Below are the code and all the weights of a small trained network. Each question names an input and a target symbol and asks about switching units off, where a switched-off unit gives its printed mean instead of its output.

import numpy as np


def w(rows, s, z=0):
    codes = np.array(rows[::2]) - 128.0
    scale = np.full(codes.shape[1], s)
    scale[-1] = z or s
    return codes * scale


def f(y):
    return np.maximum(y, 0)


def softmax(a):
    e = np.exp(a - a.max(-1, keepdims=True))
    return e / e.sum(-1, keepdims=True)


def log_softmax(a):
    a = a - a.max(-1, keepdims=True)
    return a - np.log(np.exp(a).sum(-1, keepdims=True))


def net(x, mask):
    ids = ['ΓΔαλμω'.index(c) for c in x.split()]
    T = len(ids)
    res = E[ids] + P[:T]
    r = res
    for j in range(2):
        rows = slice(3 * j, 3 * j + 3)
        q, k, v = (r @ M[0][rows].T for M in (Q, K, V))
        z = softmax(np.where(np.tri(T) > 0, q @ k.T / 3**0.5, -1e9)) @ v
        o = O[0][rows]
        res = res + np.where(mask[j], z, o[:, -1]) @ o[:, :-1]
    y = f(res @ A[0][:, :-1].T + A[0][:, -1])
    res = res + np.where(mask[2:26], y, B[0][:, -1]) @ B[0][:, :-1]
    return log_softmax(res[-1] @ U[:, :-1].T + U[:, -1])


Q, K, V, O, A, B = {}, {}, {}, {}, {}, {}
E = w([
[94,82,173,161],'Γ',
[152,94,62,103],'Δ',
[165,197,64,59],'α',
[95,87,67,122],'λ',
[11,167,56,122],'μ',
[70,251,208,55],'ω',
],0.016)
P = w([
[213,164,90,214],'0',
[185,145,105,180],'1',
[164,137,118,150],'2',
[136,111,137,131],'3',
[125,91,136,108],'4',
[105,79,148,89],'5',
[84,67,159,72],'6',
[95,56,135,32],'7',
[87,51,114,1],'8',
[90,84,126,137],'9',
[167,154,77,180],'10',
],0.0099)
Q[0] = w([
[179,151,148,174],'head 1',
[90,67,99,178],'head 1',
[101,107,154,91],'head 1',
[189,130,140,155],'head 2',
[152,248,159,161],'head 2',
[211,245,139,107],'head 2',
],0.015)
K[0] = w([
[191,107,117,194],'head 1',
[68,72,119,143],'head 1',
[133,95,153,80],'head 1',
[144,169,60,141],'head 2',
[198,137,135,205],'head 2',
[139,168,143,247],'head 2',
],0.015)
V[0] = w([
[113,118,132,77],'head 1',
[103,131,77,113],'head 1',
[120,169,104,137],'head 1',
[25,192,94,149],'head 2',
[182,243,57,45],'head 2',
[142,92,12,134],'head 2',
],0.011)
O[0] = w([
[224,201,101,146,160],'head 1',
[68,125,153,142,183],'head 1',
[80,155,151,26,140],'head 1',
[2,201,116,102,253],'head 2',
[148,149,155,29,78],'head 2',
[48,25,78,54,193],'head 2',
],0.0078,0.0053)
A[0] = w([
[210,109,158,129,207],'neuron 1',
[178,247,171,119,39],'neuron 2',
[110,185,160,119,155],'neuron 3',
[166,190,159,110,254],'neuron 4',
[146,120,151,182,112],'neuron 5',
[159,60,61,130,169],'neuron 6',
[233,62,163,130,104],'neuron 7',
[61,120,106,188,138],'neuron 8',
[108,94,192,120,159],'neuron 9',
[137,107,188,70,123],'neuron 10',
[201,53,127,155,208],'neuron 11',
[203,58,156,117,118],'neuron 12',
[146,68,127,225,146],'neuron 13',
[210,66,251,98,80],'neuron 14',
[56,59,127,122,150],'neuron 15',
[76,155,179,46,185],'neuron 16',
[87,134,61,130,149],'neuron 17',
[112,73,209,87,96],'neuron 18',
[166,96,106,182,79],'neuron 19',
[155,99,129,26,175],'neuron 20',
[180,24,62,201,118],'neuron 21',
[116,188,224,100,120],'neuron 22',
[108,118,115,130,95],'neuron 23',
[90,114,254,143,115],'neuron 24',
],0.011,0.0086)
B[0] = w([
[114,164,147,196,153],'neuron 1',
[175,60,104,150,152],'neuron 2',
[137,116,114,102,177],'neuron 3',
[25,162,133,93,170],'neuron 4',
[104,87,161,141,146],'neuron 5',
[120,183,112,108,181],'neuron 6',
[222,142,148,182,145],'neuron 7',
[162,96,117,122,221],'neuron 8',
[124,146,93,129,169],'neuron 9',
[117,134,124,165,145],'neuron 10',
[147,152,227,97,181],'neuron 11',
[254,150,141,106,149],'neuron 12',
[96,103,141,133,184],'neuron 13',
[175,176,134,81,138],'neuron 14',
[171,98,126,131,253],'neuron 15',
[155,138,117,199,247],'neuron 16',
[182,104,152,114,213],'neuron 17',
[179,129,82,95,156],'neuron 18',
[161,133,102,165,144],'neuron 19',
[101,124,144,176,182],'neuron 20',
[81,112,148,50,191],'neuron 21',
[127,126,109,93,164],'neuron 22',
[114,104,144,125,146],'neuron 23',
[111,147,90,117,172],'neuron 24',
],0.01,0.014)
U = w([
[86,98,200,168,88],'Γ',
[173,135,147,35,88],'Δ',
[226,197,111,176,98],'α',
[76,64,113,1,7],'λ',
[168,62,25,206,171],'μ',
[73,209,117,101,255],'ω',
],0.006,0.005)

Each question gives the input, a string of symbols that net reads in full, and the target symbol t.
The units are the heads (3 rows each of Q, K, V and O) and the neurons (one row each of A and B). Each row of codes is followed by its name. A weight is (code - 128) times the scale printed after its matrix; where a second scale follows, it is the last column's (O, A, B and U).
mask holds one flag per unit, heads first, then neurons. A switched-off unit (its flag False) gives its mean, the last column of its rows in O or B, instead of its output. The means were averaged over made-up inputs and are rounded, as every weight is.
A unit's drop is (log p(t) with every unit on - log p(t) with that unit switched off) / (log p(t) with every unit on - log p(t) with every unit switched off).
The circuit of an input: a set's keep is (log p(t) with only the set's units on - log p(t) with every unit switched off) / (log p(t) with every unit on - log p(t) with every unit switched off). Starting from the 12 units with the biggest drops (on a tie, the unit counted first), units are removed one at a time, each time the one whose removal leaves the highest keep (on an exact tie, the one counted first), for as long as the keep stays at least 0.8.
units of the circuit, in order: the units of the circuit, biggest drop first
top k neurons: the k neurons with the biggest drops, biggest first
drop of u: that unit's drop, to one decimal
input Δ Δ Γ Δ, target Δ: units of the circuit, in order => (head 2; neuron 12; neuron 11)
input μ Γ Γ Γ Γ Γ Γ, target Γ: units of the circuit, in order => (head 2; neuron 11; neuron 13; neuron 5)
input μ ω Δ, target ω: units of the circuit, in order => (head 2; neuron 8; neuron 15)
input μ λ α Γ Δ Γ, target Δ: units of the circuit, in order => (head 2; neuron 11; neuron 12; neuron 14)
input μ Δ μ Γ ω Γ, target ω: units of the circuit, in order => (head 2; neuron 4)
input Γ Γ μ Γ Γ Δ Γ Γ Δ λ, target λ: units of the circuit, in order => (neuron 21; head 2)
input Γ Δ Γ Γ λ, target λ: units of the circuit, in order => (head 2; neuron 21; neuron 16)
input Γ λ λ Γ, target λ: top 2 neurons => (neuron 16; neuron 21)
input Δ Γ Γ Γ Γ λ Γ Γ Γ Γ α, target ω: units of the circuit, in order => (neuron 15; neuron 4)
input Γ λ Γ Γ, target λ: units of the circuit, in order => (neuron 21; neuron 16; head 2)
input Γ λ Δ, target λ: units of the circuit, in order => (neuron 21; head 2)
input Γ μ ω λ Γ Γ Γ ω Γ, target ω: units of the circuit, in order => (head 2; neuron 4)
input μ Γ μ μ Γ Γ μ α, target ω: top 2 neurons => (neuron 15; neuron 4)
input Γ λ Γ μ Δ ω ω Δ Δ Γ, target Δ: top neuron => (neuron 11)
input Δ Γ Γ Δ, target Δ: top neuron => (neuron 21)
input α Γ Γ Δ Γ ω Δ, target ω: drop of neuron 17 => 0.1
input Γ Γ Γ Γ α Δ α Δ, target α: drop of head 2 => 0.8
input Γ Γ μ μ Γ, target μ: drop of neuron 15 => 0.1
